Each row is followed by its group and then its class within the group.
[-0.34  1.76  0.97 -0.08  2.27  1.94 -0.31 -0.19  1.67 -0.04 -0.90 -0.41
 -0.34 -1.49 -1.04 -0.09  0.66 -0.57 -1.09 -0.53  0.78 -0.09 -0.85  0.07
 -0.87 -2.28]
(71).q750
[ 1.68  0.19  0.17  0.12  2.41  0.78 -0.97  0.15 -0.25  1.63  0.56 -1.46
 -0.58  0.42 -0.83  1.78 -0.94  0.71  0.22  0.03  0.38 -0.88  0.41  0.01
  2.29  1.70]
(71).q47
[-0.29 -1.29 -0.15  0.60  1.35 -3.07  0.73 -0.39 -2.50  0.30  0.20  0.92
 -0.20  0.34  0.55  0.86  0.38 -0.88 -0.82 -0.32 -0.90  0.06 -0.18  0.88
  0.14 -0.59]
(76).q650
[ 2.26 -1.02  0.79  1.06  0.94 -4.22 -0.69 -1.12  0.44  1.83 -0.42 -0.64
 -0.84 -3.81 -2.79  1.41 -0.23  1.69 -1.47 -0.28  0.50  0.19  2.18  0.35
 -0.05  0.05]
(71).q47
[-1.03  1.59  1.04 -0.20  5.96  0.63  0.54 -0.12  1.51  0.99  1.11 -1.70
 -1.08 -1.82 -2.14  0.74 -0.80  0.33 -1.60  0.33 -0.02  1.26 -0.55 -0.34
  3.95  0.33]
(71).q112
[ 1.84 -1.07  0.89  0.42  3.67 -0.69 -0.44  0.07  1.96  0.84 -0.53 -0.76
 -2.11 -1.68 -1.81  2.76 -0.14 -0.21 -1.81  0.75  0.24 -0.08 -0.63 -0.54
 -0.19 -0.14]
(71).q750
[-0.30 -0.11  1.01  2.24  5.60 -1.87 -2.11 -0.35  0.83  1.07 -1.21  0.26
 -2.03 -0.15 -0.79 -0.09  0.55  0.07 -0.91  0.48  0.04  0.01  0.53  0.14
 -0.50 -2.31]
(71).q112
[ 0.31  1.32  0.38  1.17  3.65  2.02 -0.63 -0.21  2.77  1.62  0.77 -1.02
 -2.21 -1.93 -1.74  2.11 -0.18 -0.23 -0.60  0.37  0.69  0.43 -0.44 -0.97
 -0.86 -0.52]
(71).q750
[ 0.88 -0.65  1.27  0.64 -2.85 -2.27  0.89  1.28  3.79 -0.31 -0.14 -1.29
 -1.18 -6.37 -2.71  1.59  0.07  3.30 -0.84  0.98  0.84 -1.23  1.02 -0.88
 -0.30  0.21]
(71).q750
[ 0.23 -0.72 -0.13  0.10 -0.26 -2.03  1.31  0.41 -1.51 -0.14 -0.34  0.24
 -0.32 -1.34  1.17  0.01 -0.16  0.91 -1.34 -0.46 -1.40  0.10 -0.15 -0.82
 -1.16 -0.34]
(76).q527
[ 2.64 -0.09 -1.80  0.68 -0.02 -0.22  0.14  0.74 -0.02  1.85 -0.29 -1.01
 -0.03 -0.17 -0.46 -1.53  0.39  0.84 -3.59  1.25  0.55 -0.25 -1.15 -0.84
 -0.25  1.36]
(80).q646
[ 0.37 -1.15  0.29  0.00 -1.81 -3.81  1.27  0.60 -1.46 -0.98  0.01  0.41
  0.35  0.62  0.15 -1.12 -0.05  1.28 -0.94 -0.62 -0.84 -0.31 -0.08  0.67
 -0.91 -1.15]
(76).q527
[ 1.28 -0.12  0.97 -0.80  3.71 -0.01 -1.13 -0.39 -0.16  1.07  0.08  0.67
 -0.36 -2.12 -1.83  1.96 -0.15 -0.94 -0.02 -0.44  0.93  0.62 -0.27 -0.37
 -0.76 -0.49]
(71).q47
[-1.59  0.48  0.47  0.39  2.67  0.90  0.20 -0.25  2.93 -2.31  1.02 -0.22
 -0.38 -3.02 -1.41  2.47  0.59 -0.37 -1.04 -1.54 -1.53 -0.40  0.06 -0.09
 -1.58 -2.47]
(71).q750
[ 0.21  0.22  1.01  0.28 -1.95 -1.35 -0.42 -0.96 -1.17  2.47 -1.01 -2.18
 -0.66 -2.60 -2.23 -1.86 -0.50  0.86 -1.07  1.45  0.48 -0.65 -0.77 -0.11
 -0.59  1.79]
(80).q646
[-0.36  0.75  1.54  1.45  2.82 -1.35 -0.98 -0.03  1.88  0.63 -0.43 -0.14
 -1.60 -3.19 -2.49  1.50 -0.51 -1.28 -0.50 -0.33  1.03 -0.88  0.16 -0.67
 -1.43 -1.53]
(71).q112
[-0.75 -0.40  0.25  0.66  1.16 -0.42 -0.16 -0.58  0.84 -2.05  0.98  1.51
 -0.73  0.57  0.94  0.40  0.79  0.16  0.25 -1.30 -0.91 -0.03  1.55 -0.98
 -0.56  0.12]
(76).q527
[ 0.75 -0.06  0.56 -0.39  5.92 -0.69 -0.73 -0.20  2.09  1.29  1.29  0.24
 -0.51 -3.47 -1.30  4.56 -0.04 -0.33 -0.53  0.65  0.19  0.73  0.46 -0.44
 -0.43 -1.29]
(71).q750
[ 1.18 -1.39 -0.94  2.82 -5.23 -0.81 -0.85  0.95  0.46  1.03  1.77 -0.46
 -1.16  2.28  0.14 -0.43 -1.30  0.90  1.03  0.94 -1.74 -0.22  0.87  1.23
  0.89  1.25]
(76).q853
[-0.17  2.91  0.68 -0.12  3.17 -1.04  0.95 -0.54  1.71  0.05 -1.24 -0.11
 -0.64 -4.06 -1.90  0.71  0.86  4.23 -0.93 -0.44  0.46  0.07  0.11 -1.34
 -0.89 -3.76]
(71).q750
[-0.28  0.40 -0.17 -0.40 -5.55 -0.95  0.11  0.41  1.02  1.29 -0.43 -0.92
  0.52  0.31  0.65 -1.36 -1.07 -0.84 -0.33  0.33  0.29 -0.99 -1.14  0.11
 -0.85  0.68]
(80).q706
[ 0.15 -0.86  0.34 -0.14 -1.65 -3.11  1.65  0.64 -0.63  0.81 -0.63 -0.07
  0.45 -1.55 -0.37 -0.77 -0.69  0.03 -1.09  1.59  0.68 -1.20 -0.80  0.24
 -0.65  0.51]
(80).q646
[ 0.96  0.23  0.53  4.07  4.06 -2.42 -0.18 -0.85  0.30  0.32 -0.01  1.69
 -0.51  4.20  1.24  0.53  0.12 -2.94  1.37  0.77 -0.16 -1.18 -0.15 -0.17
  0.13 -3.10]
(76).q853
[ 0.54 -1.40  1.02  0.58 -3.84 -4.05 -1.08 -0.86 -1.66  1.79 -1.00 -0.85
 -1.34 -1.63 -1.05 -0.45 -0.16  1.18 -1.36  6.40  0.42 -0.31  0.24 -0.80
  0.18  1.66]
(80).q289
[-0.37 -0.33  0.07  0.86 -1.39 -2.37  2.67  0.71 -0.08 -0.16 -1.49  1.01
  0.22 -0.39 -0.28 -0.03 -0.15 -0.21 -0.83 -2.06  0.76 -0.29  0.54 -0.81
 -1.00 -1.07]
(76).q527

Each row is followed by its group and then its class within the group.
[ 0.00  2.83  0.36 -0.75  0.35  0.77  1.95  1.02  1.13 -1.02 -0.21 -0.03
 -0.09 -0.70 -0.40 -0.39  0.19  0.40  0.23  0.09  2.63 -0.37  0.13 -0.86
 -1.22  2.45]
F.L
[ 0.59  0.50 -2.37  0.10  0.87 -0.24 -1.25  0.05 -0.26  0.92  0.05  1.84
 -1.29  1.37 -0.47 -0.53 -0.78 -0.30  0.26  0.65 -0.50 -1.38  0.47  0.47
  0.96  0.89]
V.H
[ 0.40  0.80 -1.49  0.33  1.17  0.21 -1.84  0.27  0.54  1.68 -0.04  2.62
 -0.58  0.53 -0.45 -0.34  0.01 -1.61 -0.54 -0.39  0.12 -0.75  0.99  1.15
  1.29  1.84]
V.H
[-0.25  1.42  1.95  0.12 -0.58 -0.62  0.68  0.60 -0.88 -1.17  0.54 -0.55
 -3.19  0.23 -0.53 -0.30  0.87  0.16  1.07 -0.06  1.88 -0.54 -0.35 -0.75
 -0.21  2.75]
F.L
[-0.75  1.30 -0.15  0.41  0.57 -0.51  1.15  0.95  0.57 -1.01  0.00  2.33
 -2.03  0.87 -1.56  0.33  0.81  0.20  0.78  0.07  1.04 -0.32  0.62 -0.61
 -1.89  2.19]
F.L
[ 0.06 -1.10 -0.79  0.29  0.48  0.29 -1.17 -1.49 -1.80  1.01  0.81 -1.47
 -0.16  0.11  0.54 -0.17 -0.26  0.47 -0.11  0.59  0.29 -0.61  0.11  0.95
  2.29  0.59]
P.W
[ 0.89  0.78 -1.78 -0.07  0.18 -1.07 -1.20  0.61  0.48  1.19 -0.36  2.60
  0.81  0.71  0.26  0.48  0.50  0.29  0.02  1.03  0.36 -1.43  0.19 -0.28
 -0.66  1.93]
V.B
[-0.50  0.94  0.46  1.12  0.04 -0.69  0.16  0.53  0.49 -0.93  0.17  2.58
 -1.05  0.88 -1.22 -0.30  0.50  0.70  1.36  2.39  1.42 -0.47  0.70  0.60
 -1.23  2.91]
F.L
[ 0.81  0.44 -1.13  0.42  0.30 -0.34 -1.12  0.35  0.22  0.43 -0.21  0.58
 -0.72  1.95  0.48 -0.36 -0.31 -0.73  0.15 -0.51 -0.40 -0.25  0.48  0.58
  0.23  1.79]
V.H
[ 0.38 -1.62 -2.81 -0.06  1.42  0.77 -2.98  0.05 -0.37  0.94 -0.10 -2.05
 -1.54  0.33 -0.20  1.03  0.04 -0.03  0.09  1.47 -0.33 -1.23 -0.22  1.18
  2.70  0.32]
P.W
[ 0.99  0.36 -1.34  0.03 -0.57 -1.60 -1.22  0.79  0.20  1.23 -0.15  0.15
  0.58  0.96  1.59  0.16  0.26 -0.98  0.14  0.33 -0.86 -0.01  0.25  0.67
  0.44 -0.67]
V.H
[ 0.01 -0.23 -1.73 -0.18  1.08  0.47 -2.08  0.09 -0.34  1.12  0.36 -2.27
 -0.74 -0.31 -0.26 -0.11 -0.72  0.10  0.04  0.47  0.62 -0.49  0.00  0.53
  2.30  1.45]
P.W
[ 0.21 -1.00 -1.22  0.71  0.82 -0.25 -0.84  0.92  0.17  0.69 -0.11  0.51
 -0.34  0.13 -1.08  0.20  0.18 -0.78 -0.02  0.14 -0.74  0.64 -0.29  0.48
 -0.80  1.28]
P.R
[-1.15  0.99  2.39 -0.83 -0.50  0.74  1.51 -0.17 -0.29 -2.54  0.18 -1.30
  0.79 -0.31 -1.71  0.36  1.60  0.40  2.18 -0.15  2.85  0.46 -0.78  0.01
  0.64  1.99]
F.N
[ 1.22  1.29 -1.34 -0.04 -0.30 -0.38 -1.45  0.17 -0.28 -0.46 -0.24 -1.37
 -0.80  1.59 -0.20  0.53  0.43 -0.41  0.22  0.71  1.52 -0.82  0.74 -0.05
  1.81  2.67]
V.H
[-0.52  2.32  0.64  0.29 -0.58 -0.44  0.96  0.61 -0.02 -0.70  0.12  0.87
  1.31 -0.22 -1.17  0.70  0.35  0.30  0.74 -0.66  2.26  0.23  0.25 -0.79
 -1.25  3.05]
F.L
[ 0.47  0.18 -1.94  0.07  1.69 -0.07 -1.23  1.18  0.60  1.32 -0.65  1.41
 -0.69 -0.08 -0.87  0.75 -0.10 -0.07  0.04  0.75 -0.36 -0.87  0.98  0.97
 -0.32  3.83]
P.R
[ 1.85  1.55 -2.38 -1.09 -0.47 -0.74  0.53  1.78  1.96  4.12 -0.83  3.28
  0.22 -1.15  2.52  0.61 -0.90 -0.21 -2.39  0.01 -1.33  1.11  0.04 -0.58
 -4.25  0.14]
V.H
[ 0.33  2.31  0.46 -0.57 -0.20  0.74  2.16  1.54  1.92 -0.40  0.41  1.85
  0.42 -1.05 -0.71  0.53  1.00 -0.32  0.47  0.39  2.39 -0.51 -0.08 -0.98
 -2.72  2.19]
F.L
[ 1.26  0.93 -2.03 -0.24  1.01 -0.10 -1.47  0.17  1.29  1.68 -0.34  0.45
 -0.30  0.51  0.47  0.21 -0.58 -0.79  0.06  0.08  0.18 -0.15  0.66  0.83
  0.92  1.96]
V.H
[ 0.84  0.57 -3.15 -0.24 -0.52 -0.16 -2.06  0.83  1.23  2.11 -0.38  0.48
 -1.25  0.32 -0.62  0.80 -0.06 -0.29 -1.34  2.48  0.73 -1.23  1.18  1.50
  1.49  1.81]
V.B
[ 0.34 -1.24 -3.01  1.04  1.01  0.78 -1.94  2.10  0.24  1.65  0.04 -0.90
 -1.41  0.17 -0.73 -0.08 -0.39  1.02  0.84  1.39 -0.47 -0.45 -0.04  1.47
  1.36  1.14]
P.W
[ 0.00  2.18  0.53 -1.63 -1.90  0.17  3.24  1.56  0.68 -1.05 -0.09 -0.04
  0.59 -0.13 -0.06 -0.39 -2.41  0.41  0.59  0.00  2.05  0.27 -0.17 -1.08
 -2.24  1.09]
F.N
[ 0.56  0.74 -2.21  0.40  0.38 -1.05 -1.26  0.53  0.29  0.08 -0.48  0.14
 -1.62  0.72 -0.16 -0.58  0.03 -0.70 -0.41  1.01 -0.88 -0.89  0.21  0.07
  1.65 -0.01]
V.H
[-1.23  1.10  1.65 -0.80  0.19  0.08  0.09  0.31 -0.43 -2.15  0.37 -0.60
  0.55 -0.38 -0.98 -0.07  0.21  0.25  0.88 -0.11  2.56 -0.47 -0.43 -0.30
  0.36  2.47]
F.N
[ 0.10  0.87 -2.36 -0.20  0.41 -0.65 -1.79  0.81  0.36  1.02  0.37  0.70
 -1.04 -0.84  0.84  0.46 -0.47 -2.25 -0.16  1.56  0.34 -1.12  0.47  1.47
  0.57  2.60]
V.B
[ 0.20  0.61 -2.34  0.33  0.95 -1.46 -1.16  0.96  0.04  1.41 -0.06  0.37
 -0.19  1.18  1.03 -0.70  0.04 -0.69 -0.63  1.17 -0.08  0.05  0.28  0.21
  0.61  1.97]
V.H
[-0.67 -1.13 -1.31  1.65  0.16 -0.26 -1.69 -0.08 -0.84  1.77  0.52 -1.59
 -0.42 -0.89 -1.01 -0.38 -0.14  0.93  0.18  0.82  0.13  1.23  0.07 -0.17
  0.62  1.38]
P.W
[ 0.59 -0.56 -1.31  0.11  0.45 -0.78 -1.72  0.70 -0.26  1.24 -0.31 -1.63
 -0.52  0.63  0.66  0.77  0.16 -0.56 -0.65  1.00  0.11 -1.19  0.23  1.11
  1.43  1.02]
V.B
[ 0.13  3.80  0.62 -1.23 -0.57  1.49  1.94  1.78  0.99 -0.84 -0.18  2.90
 -0.05 -0.75 -0.13  0.15  0.62  0.45 -0.05  0.49  2.74 -1.25  0.76 -0.16
 -1.25  2.77]
F.L
[ 0.71  1.19 -2.22  0.67  0.86 -0.84 -1.51  0.87 -0.13  1.17  0.16  0.90
 -0.17  0.67  0.03 -0.19 -0.14 -0.25  0.02  1.93  0.98 -0.75  0.53  0.47
  1.46  3.54]
V.B
[-1.80  2.57  1.26 -0.66 -0.71 -0.03  2.14 -0.20 -0.64 -0.79 -0.24 -0.91
  0.97 -0.86 -0.33 -0.60  1.20  0.51  0.10 -0.11  1.72 -0.06  0.11 -0.53
  0.31  0.40]
F.N
[ 0.00  1.38  0.80 -0.15 -0.37 -0.07  0.63  0.71  0.51  0.76 -0.07  0.16
 -0.50 -0.44 -0.34  0.24  0.52  0.32  0.61  0.05  1.43 -0.76  0.23 -0.35
 -1.31  0.87]
F.L

Each row is followed by its group and then its class within the group.
[-0.96  0.14 -0.91 -0.56 -1.29  0.56 -0.62  0.31  0.90 -0.08 -0.91 -0.70
  1.25  0.15 -1.58 -1.08  0.07  1.05  1.76 -2.11 -0.40  2.88 -0.24  0.42
 -1.79 -0.13]
q782.[87]
[ 0.06 -0.73 -1.11  0.15 -0.04 -0.40 -0.83  1.02 -2.33  1.37 -1.31 -1.42
 -0.34  0.45  0.30  0.07  0.27 -0.71 -0.46 -1.09  0.33  4.11  1.67 -0.41
 -2.86 -0.55]
q841.[93]
[ 0.11 -0.40  1.01  0.75 -0.46 -0.89 -1.05 -0.10 -0.26  0.01 -1.04  0.18
 -1.32  0.07  0.33  0.32 -0.26  0.49 -0.57 -0.89  0.08  0.30  0.18 -0.17
 -1.09 -1.04]
q932.[100]
[-0.18 -0.52  1.00 -0.21  0.97  0.29 -0.84  1.44 -0.08  0.88  0.78  0.45
  0.87  1.43  2.06 -0.31  0.25 -0.65  2.23 -1.28 -1.25  1.88  1.24  0.74
 -1.13  0.19]
q427.[98]
[-0.77  0.17 -0.50  0.57  1.19  0.24  2.09  0.66 -0.85  0.62  0.99  0.87
  0.79  1.61  1.49  1.53 -0.13 -0.55  1.62 -1.10 -0.39  1.87 -0.76  1.23
  0.39  0.10]
q427.[98]
[ 0.30  0.19 -0.41 -0.95 -0.53  0.49 -0.01 -0.25 -1.16 -0.27 -0.23  0.42
  0.43  0.41 -0.16  1.47 -0.46 -0.36  0.87 -0.30 -0.74  0.17  0.69  0.78
 -0.67 -1.24]
q782.[103]
